Below is a small trained network, with its code and all its weights. Each question gives an input and a class and asks what happens when units are switched off, that is, made to give their printed mean instead of their output.

import numpy as np


def w(rows, s, z=0):
    codes = np.array(rows[::2]) - 128.0
    scale = np.full(codes.shape[1], s)
    scale[-1] = z or s
    return codes * scale


def f(y):
    return np.maximum(y, 0)


def log_softmax(a):
    a = a - a.max(-1, keepdims=True)
    return a - np.log(np.exp(a).sum(-1, keepdims=True))


def net(x, mask):
    res = np.array(x, float).reshape(1, 5) / 4 @ E
    y = f(res @ A[0][:, :-1].T + A[0][:, -1])
    res = res + np.where(mask, y, B[0][:, -1]) @ B[0][:, :-1]
    return log_softmax(res[-1] @ U[:, :-1].T + U[:, -1])


A, B = {}, {}
E = w([
[73,140,186,95,109,245,186,219],'x0',
[126,125,132,125,118,116,148,116],'x1',
[131,129,126,135,129,130,118,139],'x2',
[192,199,144,153,236,116,205,139],'x3',
[101,57,115,35,197,54,133,209],'x4',
],0.012)
A[0] = w([
[184,122,66,126,113,40,46,70,153],'neuron 0',
[175,158,126,143,214,87,206,161,1],'neuron 1',
[42,26,97,87,12,121,36,118,20],'neuron 2',
[165,215,134,212,39,215,103,58,79],'neuron 3',
[160,94,86,153,127,56,80,95,113],'neuron 4',
[65,138,174,69,72,204,162,202,119],'neuron 5',
[104,51,106,1,187,78,117,186,73],'neuron 6',
],0.0096,0.0039)
B[0] = w([
[54,107,174,204,180,191,212,182,234],'neuron 0',
[173,210,126,99,119,131,113,94,190],'neuron 1',
[232,237,100,56,181,191,117,86,250],'neuron 2',
[145,61,90,82,57,50,48,150,250],'neuron 3',
[73,104,172,183,163,177,162,157,201],'neuron 4',
[51,99,201,197,181,218,187,140,222],'neuron 5',
[138,59,74,93,58,1,80,105,216],'neuron 6',
],0.0094,0.017)
U = w([
[65,100,142,168,151,156,167,137,173],'0',
[135,61,109,107,59,79,95,129,23],'1',
[191,251,119,103,146,139,129,116,254],'2',
],0.016,0.00089)

Each question gives the input, the list of numbers given to net, and the class t.
The units are the neurons (one row each of A and B). Each row of codes is followed by its name. A weight is (code - 128) times the scale printed after its matrix; where a second scale follows, it is the last column's (A, B and U).
mask holds one flag per neuron, in row order. A switched-off neuron (its flag False) gives its mean, the last column of its row in B, instead of its output. The means were averaged over made-up inputs and are rounded, as every weight is.
A unit's drop is (log p(t) with every unit on - log p(t) with that unit switched off) / (log p(t) with every unit on - log p(t) with every unit switched off).
The circuit of an input: a set's keep is (log p(t) with only the set's units on - log p(t) with every unit switched off) / (log p(t) with every unit on - log p(t) with every unit switched off). Starting from all 7 units, units are removed one at a time, each time the one whose removal leaves the highest keep (on an exact tie, the one counted first), for as long as the keep stays at least 0.8.
units of the circuit, in order: the units of the circuit, biggest drop first
unit that matters most: the unit with the biggest drop
k most important neurons: the k neurons with the biggest drops, biggest first
drop of u: that unit's drop, to one decimal
input [-1,7,2,0,-2], class 1: units of the circuit, in order : neuron 2; neuron 5
input [-1,3,-1,-2,0], class 2: unit that matters most : neuron 5
input [-6,-5,7,-8,-2], class 2: 2 most important neurons : neuron 2; neuron 5
input [-6,2,1,6,6], class 0: 2 most important neurons : neuron 2; neuron 0
input [-4,2,8,7,7], class 1: 2 most important neurons : neuron 6; neuron 2
input [-6,5,-6,-1,5], class 0: 3 most important neurons : neuron 0; neuron 3; neuron 4
input [-5,-2,-5,-7,3], class 2: 2 most important neurons : neuron 2; neuron 5
input [4,8,-1,2,-6], class 1: 2 most important neurons : neuron 3; neuron 0
input [-8,-7,-6,7,6], class 0: 3 most important neurons : neuron 0; neuron 2; neuron 4
input [6,-2,1,-3,7], class 1: 3 most important neurons : neuron 6; neuron 0; neuron 4
input [2,-1,6,1,-3], class 1: units of the circuit, in order : neuron 2; neuron 0
input [4,7,3,-5,-6], class 1: 2 most important neurons : neuron 3; neuron 0
input [1,-5,8,6,-8], class 1: 2 most important neurons : neuron 3; neuron 2
input [-1,-3,-2,8,8], class 1: units of the circuit, in order : neuron 6
input [2,6,-8,4,-6], class 1: 2 most important neurons : neuron 3; neuron 2
input [-5,-1,-7,-1,4], class 0: 3 most important neurons : neuron 0; neuron 3; neuron 4
input [-8,-4,-6,6,-8], class 0: 3 most important neurons : neuron 0; neuron 6; neuron 4
input [-8,5,3,6,7], class 0: 4 most important neurons : neuron 0; neuron 3; neuron 4; neuron 2
input [3,3,-3,7,7], class 1: 2 most important neurons : neuron 6; neuron 2
input [5,7,-1,-8,-4], class 2: drop of neuron 2 : 1.8
input [-2,-3,5,4,4], class 1: drop of neuron 3 : -0.1
input [-8,-3,3,-4,4], class 0: drop of neuron 0 : 0.5
input [-1,2,-8,-8,0], class 2: drop of neuron 2 : 0.8
